Below is a small trained network, with its code and all its weights. Each question gives an input and a class and asks what happens when units are switched off, that is, made to give their printed mean instead of their output.

import numpy as np


def w(rows, s, z=0):
    codes = np.array(rows[::2]) - 128.0
    scale = np.full(codes.shape[1], s)
    scale[-1] = z or s
    return codes * scale


def f(y):
    return np.maximum(y, 0)


def log_softmax(a):
    a = a - a.max(-1, keepdims=True)
    return a - np.log(np.exp(a).sum(-1, keepdims=True))


def net(x, mask):
    res = np.array(x, float).reshape(1, 3) / 4 @ E
    y = f(res @ A[0][:, :-1].T + A[0][:, -1])
    res = res + np.where(mask, y, B[0][:, -1]) @ B[0][:, :-1]
    return log_softmax(res[-1] @ U[:, :-1].T + U[:, -1])


A, B = {}, {}
E = w([
[181,169,72,167,10,189,235,132,180,202],'x0',
[171,70,176,129,152,155,156,165,166,64],'x1',
[202,106,110,45,219,217,100,97,94,178],'x2',
],0.011)
A[0] = w([
[88,145,160,133,144,118,120,161,144,58,106],'N1',
[120,151,113,145,132,131,119,124,122,161,193],'N2',
[50,150,99,184,123,89,130,145,131,67,151],'N3',
[146,200,74,179,84,155,128,112,130,199,103],'N4',
[104,128,128,86,175,123,11,86,87,155,188],'N5',
[88,122,175,156,108,89,139,174,145,25,203],'N6',
[122,140,122,177,78,143,197,143,188,124,185],'N7',
[94,152,91,163,109,125,104,118,95,191,186],'N8',
[141,210,108,119,84,149,150,135,134,198,135],'N9',
[91,154,113,100,119,135,62,81,109,153,213],'N10',
[117,103,197,156,97,110,105,193,153,92,112],'N11',
[67,148,105,133,213,105,112,97,100,136,103],'N12',
[73,149,117,61,174,65,34,70,106,103,237],'N13',
[113,205,104,162,100,134,113,109,137,163,181],'N14',
[179,38,194,131,139,110,140,228,137,70,173],'N15',
[94,129,166,155,150,55,100,153,111,109,154],'N16',
[114,175,105,120,162,149,72,58,32,164,131],'N17',
[106,170,146,123,170,95,72,127,99,88,195],'N18',
[160,173,88,151,71,128,171,51,171,145,252],'N19',
[89,174,118,200,96,84,182,159,128,95,164],'N20',
[173,127,148,96,134,202,148,86,172,151,238],'N21',
[125,150,155,112,71,117,148,163,199,113,108],'N22',
[197,134,108,137,134,166,181,117,131,183,119],'N23',
[141,145,149,107,217,145,114,165,120,77,137],'N24',
[128,197,26,144,131,115,134,99,143,186,95],'N25',
[181,126,94,125,139,196,152,143,134,172,196],'N26',
[104,112,180,175,113,94,134,170,162,56,168],'N27',
[97,184,89,131,118,104,90,134,116,161,179],'N28',
[119,112,140,174,143,99,163,145,131,105,68],'N29',
[150,87,134,146,192,152,142,137,152,48,199],'N30',
],0.012,0.0038)
B[0] = w([
[77,115,142,171,60,159,46,108,162,79,178],'N1',
[103,134,126,139,121,148,80,180,101,153,156],'N2',
[60,70,126,98,89,163,95,110,126,172,201],'N3',
[247,194,105,170,163,131,85,164,84,110,207],'N4',
[83,174,246,165,153,103,219,112,166,144,237],'N5',
[52,49,94,109,97,108,49,98,118,191,218],'N6',
[180,188,137,156,126,182,67,142,198,60,214],'N7',
[178,170,57,109,159,175,101,162,63,162,181],'N8',
[225,189,136,128,93,147,65,173,123,126,201],'N9',
[169,161,20,140,140,71,220,113,111,188,187],'N10',
[84,65,100,82,185,87,59,77,116,188,183],'N11',
[103,134,191,224,153,94,197,121,102,152,192],'N12',
[58,76,245,204,162,87,204,132,165,126,251],'N13',
[126,198,116,134,150,138,47,131,143,124,183],'N14',
[138,198,73,165,218,95,36,70,67,98,204],'N15',
[72,42,132,111,48,124,79,89,160,179,200],'N16',
[140,172,187,115,162,128,255,149,86,190,209],'N17',
[59,95,233,199,148,84,142,49,149,123,207],'N18',
[159,163,131,116,85,169,60,167,168,99,216],'N19',
[98,97,130,142,45,183,35,150,169,126,212],'N20',
[179,105,59,65,76,120,59,166,217,175,192],'N21',
[128,187,162,135,135,194,120,117,188,96,178],'N22',
[143,88,157,76,52,206,141,215,231,124,192],'N23',
[117,212,175,202,144,57,137,103,103,118,194],'N24',
[223,180,63,127,163,137,106,153,97,157,190],'N25',
[194,92,76,65,39,122,152,199,215,192,195],'N26',
[77,59,75,67,170,51,51,66,125,141,205],'N27',
[188,162,68,150,177,73,110,174,82,163,177],'N28',
[101,141,74,134,186,53,78,89,42,157,157],'N29',
[182,207,91,155,203,126,66,140,163,147,186],'N30',
],0.0072,0.019)
U = w([
[150,49,23,21,34,147,93,177,190,239,121],'0',
[40,76,157,125,99,102,53,78,169,68,153],'1',
[207,220,2,114,186,116,67,131,98,145,225],'2',
[98,137,155,128,155,79,243,89,127,191,89],'3',
[55,143,35,180,128,88,107,106,68,114,31],'4',
[62,203,34,182,50,134,179,153,25,91,2],'5',
[177,222,166,161,58,195,138,205,217,27,81],'6',
],0.0082,0.0041)

Each question gives the input, the list of numbers given to net, and the class t.
The units are the neurons (one row each of A and B). Each row of codes is followed by its name. A weight is (code - 128) times the scale printed after its matrix; where a second scale follows, it is the last column's (A, B and U).
mask holds one flag per neuron, in row order. A switched-off neuron (its flag False) gives its mean, the last column of its row in B, instead of its output. The means were averaged over made-up inputs and are rounded, as every weight is.
A unit's drop is (log p(t) with every unit on - log p(t) with that unit switched off) / (log p(t) with every unit on - log p(t) with every unit switched off).
The circuit of an input: a set's keep is (log p(t) with only the set's units on - log p(t) with every unit switched off) / (log p(t) with every unit on - log p(t) with every unit switched off). Starting from the 12 units with the biggest drops (on a tie, the unit counted first), units are removed one at a time, each time the one whose removal leaves the highest keep (on an exact tie, the one counted first), for as long as the keep stays at least 0.8.
units of the circuit, in order: the units of the circuit, biggest drop first
most important unit: the unit with the biggest drop
k most important neurons: the k neurons with the biggest drops, biggest first
drop when u is switched off: that unit's drop, to one decimal
input [-5,8,8], class 3: units of the circuit, in order : N5, N24
input [6,-7,-4], class 2: most important unit : N25
input [8,-6,5], class 2: 3 most important neurons : N4, N25, N9
input [-1,-4,-3], class 4: units of the circuit, in order : N23, N21, N7
input [2,4,-1], class 0: 3 most important neurons : N4, N24, N13
input [0,-6,-6], class 0: units of the circuit, in order : N15, N5
input [2,-2,-5], class 2: 2 most important neurons : N26, N23
input [8,-8,-3], class 2: 2 most important neurons : N25, N8
input [-1,-8,-7], class 0: 2 most important neurons : N3, N20
input [0,6,-1], class 2: 2 most important neurons : N13, N15
input [4,-2,0], class 6: 2 most important neurons : N15, N27
input [0,1,8], class 0: 2 most important neurons : N21, N26
input [3,8,2], class 0: 4 most important neurons : N26, N21, N4, N23
input [4,-1,-7], class 2: units of the circuit, in order : N13
input [4,0,-8], class 0: 2 most important neurons : N20, N13
input [4,-5,-5], class 2: 2 most important neurons : N13, N25
input [-6,-6,-4], class 3: drop when N12 is switched off : 0.1
input [1,0,1], class 0: drop when N5 is switched off : 0.8
input [1,-6,-6], class 2: drop when N4 is switched off : 0.2
input [0,-4,-5], class 0: most important unit : N15
